Here is a tiny trained network, its code and every weight. The questions are about switching its units off for an input and a target symbol, where a switched-off unit gives its printed mean instead of its output.

import numpy as np


def w(rows, s, z=0):
    codes = np.array(rows[::2]) - 128.0
    scale = np.full(codes.shape[1], s)
    scale[-1] = z or s
    return codes * scale


def softmax(a):
    e = np.exp(a - a.max(-1, keepdims=True))
    return e / e.sum(-1, keepdims=True)


def log_softmax(a):
    a = a - a.max(-1, keepdims=True)
    return a - np.log(np.exp(a).sum(-1, keepdims=True))


def net(x, mask):
    ids = ['ΓΞΠβεζλψ'.index(c) for c in x.split()]
    T = len(ids)
    res = E[ids] + P[:T]
    u = 0
    for l in range(2):
        r = res
        for j in range(3):
            rows = slice(4 * j, 4 * j + 4)
            q, k, v = (r @ M[l][rows].T for M in (Q, K, V))
            z = softmax(np.where(np.tri(T) > 0, q @ k.T / 4**0.5, -1e9)) @ v
            o = O[l][rows]
            res = res + np.where(mask[u + j], z, o[:, -1]) @ o[:, :-1]
        u += 3
    return log_softmax(res[-1] @ U[:, :-1].T + U[:, -1])


Q, K, V, O = {}, {}, {}, {}
E = w([
[88,88,146,172,92,113],'Γ',
[91,180,139,218,138,137],'Ξ',
[107,134,232,117,156,134],'Π',
[144,192,71,157,51,78],'β',
[121,160,180,70,51,94],'ε',
[179,212,155,105,146,122],'ζ',
[210,106,81,66,160,141],'λ',
[252,70,207,112,156,42],'ψ',
],0.016)
P = w([
[110,131,72,51,220,15],'0',
[190,106,138,122,141,119],'1',
[197,76,137,203,89,104],'2',
[68,197,154,12,170,110],'3',
[246,129,201,183,26,218],'4',
[77,163,136,82,119,89],'5',
],0.011)
Q[0] = w([
[164,123,140,150,143,86],'L0H0',
[140,138,177,155,106,134],'L0H0',
[78,128,127,113,136,68],'L0H0',
[126,93,135,153,80,166],'L0H0',
[68,143,139,152,123,111],'L0H1',
[95,103,80,126,113,141],'L0H1',
[110,87,175,151,150,145],'L0H1',
[120,133,147,162,135,94],'L0H1',
[207,100,159,172,102,88],'L0H2',
[3,167,169,113,158,84],'L0H2',
[87,162,134,113,88,140],'L0H2',
[222,159,122,131,129,104],'L0H2',
],0.012)
K[0] = w([
[155,152,150,173,101,97],'L0H0',
[106,174,94,98,227,86],'L0H0',
[197,119,140,111,101,170],'L0H0',
[93,147,128,132,122,90],'L0H0',
[84,93,157,142,137,119],'L0H1',
[146,143,112,100,134,100],'L0H1',
[125,116,112,118,168,123],'L0H1',
[111,116,128,113,106,130],'L0H1',
[145,88,118,150,245,32],'L0H2',
[215,78,176,128,120,232],'L0H2',
[146,157,139,129,107,168],'L0H2',
[74,153,112,79,206,80],'L0H2',
],0.011)
V[0] = w([
[195,177,172,138,143,228],'L0H0',
[72,148,124,97,169,117],'L0H0',
[128,106,73,91,111,162],'L0H0',
[95,56,102,155,146,254],'L0H0',
[63,145,91,85,153,46],'L0H1',
[172,71,92,159,151,137],'L0H1',
[170,147,141,161,173,76],'L0H1',
[76,174,155,145,28,110],'L0H1',
[160,105,90,56,183,113],'L0H2',
[155,93,106,147,156,88],'L0H2',
[166,101,109,196,164,102],'L0H2',
[159,179,53,85,182,117],'L0H2',
],0.0079)
O[0] = w([
[156,179,142,95,191,213,83],'L0H0',
[29,110,150,226,69,71,158],'L0H0',
[99,117,103,157,102,209,76],'L0H0',
[110,119,85,73,128,235,1],'L0H0',
[32,200,60,71,136,40,161],'L0H1',
[139,115,33,204,98,60,120],'L0H1',
[171,109,117,84,194,20,195],'L0H1',
[150,163,201,3,70,200,127],'L0H1',
[148,76,100,67,212,183,163],'L0H2',
[183,142,53,114,174,95,168],'L0H2',
[128,106,105,163,134,81,164],'L0H2',
[190,116,98,98,163,202,175],'L0H2',
],0.0053,0.0082)
Q[1] = w([
[41,148,82,88,99,139],'L1H0',
[138,82,88,117,176,185],'L1H0',
[85,147,84,47,246,86],'L1H0',
[65,197,112,89,160,40],'L1H0',
[97,166,155,123,166,176],'L1H1',
[82,171,138,50,163,125],'L1H1',
[125,95,176,109,86,202],'L1H1',
[204,135,178,147,140,101],'L1H1',
[113,73,123,138,186,204],'L1H2',
[93,179,166,56,111,141],'L1H2',
[175,115,71,153,108,176],'L1H2',
[158,156,154,71,191,70],'L1H2',
],0.011)
K[1] = w([
[155,140,150,190,53,209],'L1H0',
[111,49,116,180,136,119],'L1H0',
[245,91,142,150,126,139],'L1H0',
[198,159,183,104,111,161],'L1H0',
[135,125,101,114,160,104],'L1H1',
[132,113,123,155,152,77],'L1H1',
[126,100,77,98,187,170],'L1H1',
[141,95,146,180,111,164],'L1H1',
[132,113,105,161,127,88],'L1H2',
[132,143,160,43,133,169],'L1H2',
[147,137,77,140,77,120],'L1H2',
[151,115,147,103,165,141],'L1H2',
],0.013)
V[1] = w([
[2,50,63,152,73,152],'L1H0',
[151,39,79,193,110,110],'L1H0',
[58,90,222,245,255,142],'L1H0',
[102,29,203,33,113,105],'L1H0',
[179,156,119,211,75,136],'L1H1',
[114,77,106,103,68,178],'L1H1',
[76,62,181,171,114,122],'L1H1',
[72,123,72,102,155,78],'L1H1',
[169,96,190,166,125,105],'L1H2',
[101,103,103,219,134,72],'L1H2',
[166,93,139,56,195,102],'L1H2',
[58,170,112,173,137,65],'L1H2',
],0.0096)
O[1] = w([
[54,116,88,105,40,127,8],'L1H0',
[75,139,35,143,135,113,146],'L1H0',
[86,55,159,253,128,88,156],'L1H0',
[52,37,146,44,201,168,133],'L1H0',
[77,122,105,118,149,119,159],'L1H1',
[149,134,127,146,182,81,12],'L1H1',
[162,153,66,136,141,134,143],'L1H1',
[147,105,144,151,144,163,178],'L1H1',
[82,131,168,70,146,92,174],'L1H2',
[141,146,147,74,130,152,218],'L1H2',
[89,152,71,149,132,136,214],'L1H2',
[128,135,178,116,85,95,230],'L1H2',
],0.012,0.013)
U = w([
[37,111,75,68,73,109,182],'Γ',
[149,159,118,195,44,6,138],'Ξ',
[70,45,182,165,124,187,142],'Π',
[124,249,111,51,96,41,48],'β',
[107,113,159,46,102,190,122],'ε',
[242,148,165,161,139,149,97],'ζ',
[132,137,50,163,95,254,254],'λ',
[60,195,96,104,207,11,77],'ψ',
],0.0045,0.0093)

Each question gives the input, a string of symbols that net reads in full, and the target symbol t.
The units are the heads (4 rows each of Q, K, V and O). Each row of codes is followed by its name. A weight is (code - 128) times the scale printed after its matrix; where a second scale follows, it is the last column's (O and U).
mask holds one flag per head, layer by layer. A switched-off head (its flag False) gives its mean, the last column of its rows in O, instead of its output. The means were averaged over made-up inputs and are rounded, as every weight is.
A unit's drop is (log p(t) with every unit on - log p(t) with that unit switched off) / (log p(t) with every unit on - log p(t) with every unit switched off).
The circuit of an input: a set's keep is (log p(t) with only the set's units on - log p(t) with every unit switched off) / (log p(t) with every unit on - log p(t) with every unit switched off). Starting from all 6 units, units are removed one at a time, each time the one whose removal leaves the highest keep (on an exact tie, the one counted first), for as long as the keep stays at least 0.8.
units of the circuit, in order: the units of the circuit, biggest drop first
most important unit: the unit with the biggest drop
which heads matter: for each layer, one digit per head in row order, 1 if its drop is at least 0.15 and else 0, layers parted by /
input ε Ξ Ξ β Ξ ζ, target ζ: units of the circuit, in order -> (L1H0 L0H0)
input ζ Ξ Ξ Π Γ Γ, target Π: most important unit -> L1H0
input Π λ Γ Γ Ξ ζ, target ζ: which heads matter -> 111 / 100
input Γ Γ Ξ β Ξ, target Γ: units of the circuit, in order -> (L0H1 L1H0 L0H0)
input ζ Ξ Γ Γ Ξ, target ζ: units of the circuit, in order -> (L0H1 L1H0)
input λ Ξ ζ Ξ, target ζ: which heads matter -> 110 / 110
input ζ Γ ε Ξ, target ε: units of the circuit, in order -> (L0H1 L1H0)
input Π Ξ ζ, target Π: which heads matter -> 000 / 100
input Π Ξ ζ Ξ ε, target Π: which heads matter -> 010 / 100
input Ξ ζ Π Γ λ λ, target λ: which heads matter -> 100 / 001
input β λ Ξ ψ, target ψ: units of the circuit, in order -> (L1H2 L1H1)
input Ξ ε ε Ξ ψ, target Ξ: which heads matter -> 000 / 100
input ζ Π β Γ ε, target ζ: units of the circuit, in order -> (L0H1 L1H0)
input β Ξ ψ Π, target ψ: which heads matter -> 000 / 100
input Π Ξ Ξ, target Π: units of the circuit, in order -> (L1H0)
input Ξ ε Γ λ, target λ: units of the circuit, in order -> (L1H2 L0H0)
input Γ λ Ξ Γ Π, target Γ: units of the circuit, in order -> (L1H0 L0H0)
input β Ξ Ξ Ξ, target Ξ: which heads matter -> 001 / 100
input Γ Π λ, target Γ: which heads matter -> 100 / 100
input Γ Π Π Ξ Π, target Γ: units of the circuit, in order -> (L0H1 L1H0 L0H0)
input Γ ψ ε, target Γ: most important unit -> L1H0
input Γ Ξ Ξ λ λ, target Γ: units of the circuit, in order -> (L1H0 L0H0)
input ζ Γ ε λ Γ, target ζ: which heads matter -> 001 / 100
input Ξ Ξ Ξ ψ Ξ Ξ, target ψ: units of the circuit, in order -> (L1H2 L0H0 L1H1 L1H0)
